[[ -3.5  -4.1  -5.4  -1.1]
 [ -5.0 -15.1  -9.1  45.2]]
:
[[ -3.5  -4.1]
 [ -5.0 -15.1]]

[[ 43.9 -27.9  44.4]
 [-10.6  10.4 -16.5]
 [-42.2   5.5 -20.4]
 [-39.1  19.6 -24.8]
 [-24.7  12.2 -34.7]]
:
[[ 43.9 -27.9]
 [-10.6  10.4]]

[[-52.3 -53.1  12.4 -34.4  -1.6]
 [ 42.2  42.2 -10.7  28.2   2.1]
 [ 46.2  46.4 -10.1  30.9   0.4]
 [ 43.0  42.6  -9.7  28.3   0.2]
 [ 33.9  34.3  -8.9  22.8   1.5]]
:
[[-52.3 -53.1]
 [ 42.2  42.2]]

[[ 4.3 17.2 22.7]
 [22.0 39.6 46.1]
 [26.7 41.7 46.7]
 [10.3 19.0 22.5]]
:
[[ 4.3 17.2]
 [22.0 39.6]]

[[ 37.4 -35.1  -7.6  14.5]
 [ 41.9  16.4 -42.9 -13.4]
 [ 41.8  24.1  21.1  47.8]
 [ 42.4  30.2   1.6   4.2]]
:
[[ 37.4 -35.1]
 [ 41.9  16.4]]

[[-19.7 -39.9   1.0 -15.2  38.5]
 [-16.1 -34.1  -4.3   3.9  16.5]]
:
[[-19.7 -39.9]
 [-16.1 -34.1]]

[[ -4.8  -2.8 -12.7]
 [ 10.6   4.4  20.6]
 [ 10.4   2.7   1.9]
 [-32.7  -5.3 -24.4]
 [-44.1 -10.1 -27.3]]
:
[[-4.8 -2.8]
 [10.6  4.4]]

[[  1.7  -7.4  32.1   4.8   4.5]
 [  4.0 -18.4   2.5   3.8  55.3]
 [ 14.6  -3.2 -30.1   2.5  -5.6]
 [ 24.2  15.8  -2.7  -4.4 -28.8]
 [ 16.6  18.5  19.9  -2.0  16.0]]
:
[[  1.7  -7.4]
 [  4.0 -18.4]]
---
[[  0.0   2.0  -1.9]
 [  1.8   4.1   0.9]
 [ -4.8  -2.8  -5.4]
 [ 38.5  -0.8  40.4]
 [ 34.4  -2.3  48.0]
 [-12.0   2.1 -12.3]
 [ 30.6   3.0  29.0]
 [  2.3   2.8  -2.6]
 [  0.5   1.5   1.7]]
:
[[ -1.9   2.0   0.0]
 [  0.9   4.1   1.8]
 [ -5.4  -2.8  -4.8]
 [ 40.4  -0.8  38.5]
 [ 48.0  -2.3  34.4]
 [-12.3   2.1 -12.0]
 [ 29.0   3.0  30.6]
 [ -2.6   2.8   2.3]
 [  1.7   1.5   0.5]]

[[-14.1 -16.4]
 [  0.5 -42.0]
 [  3.0 -30.2]
 [-12.1  19.6]
 [ -8.4  37.4]
 [ -2.8 -13.0]
 [  9.9  14.2]
 [-16.4  -4.9]
 [ -5.6   1.0]
 [  6.7  30.8]
 [  9.1 -18.4]
 [-28.3 -29.3]]
:
[[-16.4 -14.1]
 [-42.0   0.5]
 [-30.2   3.0]
 [ 19.6 -12.1]
 [ 37.4  -8.4]
 [-13.0  -2.8]
 [ 14.2   9.9]
 [ -4.9 -16.4]
 [  1.0  -5.6]
 [ 30.8   6.7]
 [-18.4   9.1]
 [-29.3 -28.3]]

[[ 11.5  25.7  24.1 -46.4  47.7]
 [-40.1 -41.9  18.4 -42.5 -10.8]]
:
[[ 47.7 -46.4  24.1  25.7  11.5]
 [-10.8 -42.5  18.4 -41.9 -40.1]]

[[-38.8  14.4  22.2 -35.1 -27.7   8.6]
 [ 38.0  28.9  38.9   3.3 -35.0 -36.5]
 [-35.3  17.2  -4.0 -29.2  32.1 -23.2]
 [-30.7 -36.3   3.2  39.0 -40.3 -20.3]
 [-20.0  19.0 -26.0  29.5  -6.3  38.9]
 [-17.7  18.6  -6.2 -10.8  -6.3 -16.6]
 [-30.5 -22.3 -34.9  29.3  30.2 -13.9]
 [ -3.5 -40.0 -18.5 -17.5 -16.7 -12.1]
 [-12.1  -9.6  16.6 -34.1  18.2  -5.6]]
:
[[  8.6 -27.7 -35.1  22.2  14.4 -38.8]
 [-36.5 -35.0   3.3  38.9  28.9  38.0]
 [-23.2  32.1 -29.2  -4.0  17.2 -35.3]
 [-20.3 -40.3  39.0   3.2 -36.3 -30.7]
 [ 38.9  -6.3  29.5 -26.0  19.0 -20.0]
 [-16.6  -6.3 -10.8  -6.2  18.6 -17.7]
 [-13.9  30.2  29.3 -34.9 -22.3 -30.5]
 [-12.1 -16.7 -17.5 -18.5 -40.0  -3.5]
 [ -5.6  18.2 -34.1  16.6  -9.6 -12.1]]

[[ -9.0  -4.7   1.6  -9.3 -13.5  -6.3 -14.7]
 [ -1.8   0.6   4.5  -2.7   0.1  -0.1  -7.3]
 [ 26.1  25.5   9.3  29.3  -4.6  25.4  34.4]
 [-34.0 -31.0 -12.7 -37.2   2.2 -31.8 -44.9]
 [ 17.7  11.9   1.8  19.1   0.5  13.8  28.5]
 [ 37.6  31.3   8.8  41.0  14.4  33.6  51.9]
 [ 44.3  39.1  18.6  47.1  14.1  41.0  55.6]]
:
[[-14.7  -6.3 -13.5  -9.3   1.6  -4.7  -9.0]
 [ -7.3  -0.1   0.1  -2.7   4.5   0.6  -1.8]
 [ 34.4  25.4  -4.6  29.3   9.3  25.5  26.1]
 [-44.9 -31.8   2.2 -37.2 -12.7 -31.0 -34.0]
 [ 28.5  13.8   0.5  19.1   1.8  11.9  17.7]
 [ 51.9  33.6  14.4  41.0   8.8  31.3  37.6]
 [ 55.6  41.0  14.1  47.1  18.6  39.1  44.3]]

[[-25.1  31.7  -5.0   3.5  20.2   7.3   3.3 -23.5   7.0 -25.4 -13.4 -38.7
   20.5 -19.3]
 [ -6.9  22.0   8.9 -25.8   8.4  14.8   1.3 -23.5 -29.5 -20.5 -15.1 -40.3
   22.4 -19.3]
 [-22.5  31.1  -1.6  -2.5  18.5   9.9   2.2 -23.5  -0.8 -25.3 -14.7 -40.3
   22.4 -19.3]
 [-19.5  30.0   1.2  -9.0  17.0  11.9   1.9 -23.5  -8.0 -24.4 -15.1 -40.3
   22.4 -19.3]
 [-11.2  25.8   6.4 -22.5  11.8  13.6   1.9 -23.5 -24.9 -22.8 -15.1 -40.3
   22.4 -19.3]
 [-15.9  28.4   4.2 -15.6  14.3  12.7   1.9 -23.5 -15.0 -24.1 -15.1 -40.7
   22.4 -19.3]]
:
[[-19.3  20.5 -38.7 -13.4 -25.4   7.0 -23.5   3.3   7.3  20.2   3.5  -5.0
   31.7 -25.1]
 [-19.3  22.4 -40.3 -15.1 -20.5 -29.5 -23.5   1.3  14.8   8.4 -25.8   8.9
   22.0  -6.9]
 [-19.3  22.4 -40.3 -14.7 -25.3  -0.8 -23.5   2.2   9.9  18.5  -2.5  -1.6
   31.1 -22.5]
 [-19.3  22.4 -40.3 -15.1 -24.4  -8.0 -23.5   1.9  11.9  17.0  -9.0   1.2
   30.0 -19.5]
 [-19.3  22.4 -40.3 -15.1 -22.8 -24.9 -23.5   1.9  13.6  11.8 -22.5   6.4
   25.8 -11.2]
 [-19.3  22.4 -40.7 -15.1 -24.1 -15.0 -23.5   1.9  12.7  14.3 -15.6   4.2
   28.4 -15.9]]

[[  5.1  24.5   2.7  11.4  -2.4  31.5  10.8 -16.9  10.1 -15.3   9.6   2.3]
 [ -1.4   7.2 -16.3   0.5   1.1 -21.6  -4.6  -0.3  22.1   7.5  11.9 -10.0]
 [ 15.8  41.9   0.4   8.6 -12.9  28.2  30.6  -7.2  18.1  -1.7  23.9 -29.5]
 [  9.4 -13.6   5.1  11.4   1.1  -8.3   2.0  -3.1   2.1  -3.9  19.1  -2.6]
 [  7.2   0.3   7.5  -7.7   1.1  -1.7  -0.2 -18.3  10.1  -8.5   0.0   2.3]]
:
[[  2.3   9.6 -15.3  10.1 -16.9  10.8  31.5  -2.4  11.4   2.7  24.5   5.1]
 [-10.0  11.9   7.5  22.1  -0.3  -4.6 -21.6   1.1   0.5 -16.3   7.2  -1.4]
 [-29.5  23.9  -1.7  18.1  -7.2  30.6  28.2 -12.9   8.6   0.4  41.9  15.8]
 [ -2.6  19.1  -3.9   2.1  -3.1   2.0  -8.3   1.1  11.4   5.1 -13.6   9.4]
 [  2.3   0.0  -8.5  10.1 -18.3  -0.2  -1.7   1.1  -7.7   7.5   0.3   7.2]]

[[ 22.8  19.4  -2.1  19.7  -1.0   7.1  -8.4]
 [  8.9  -0.5  -6.9   2.9  21.0  14.0  27.3]
 [  1.9  -0.2  28.2  10.1   7.5  38.3  17.6]
 [ 16.4  13.7 -17.0   6.3   5.5  21.7  -4.7]
 [ 40.5   8.3  14.2  25.2  26.1   9.1  10.3]]
:
[[ -8.4   7.1  -1.0  19.7  -2.1  19.4  22.8]
 [ 27.3  14.0  21.0   2.9  -6.9  -0.5   8.9]
 [ 17.6  38.3   7.5  10.1  28.2  -0.2   1.9]
 [ -4.7  21.7   5.5   6.3 -17.0  13.7  16.4]
 [ 10.3   9.1  26.1  25.2  14.2   8.3  40.5]]
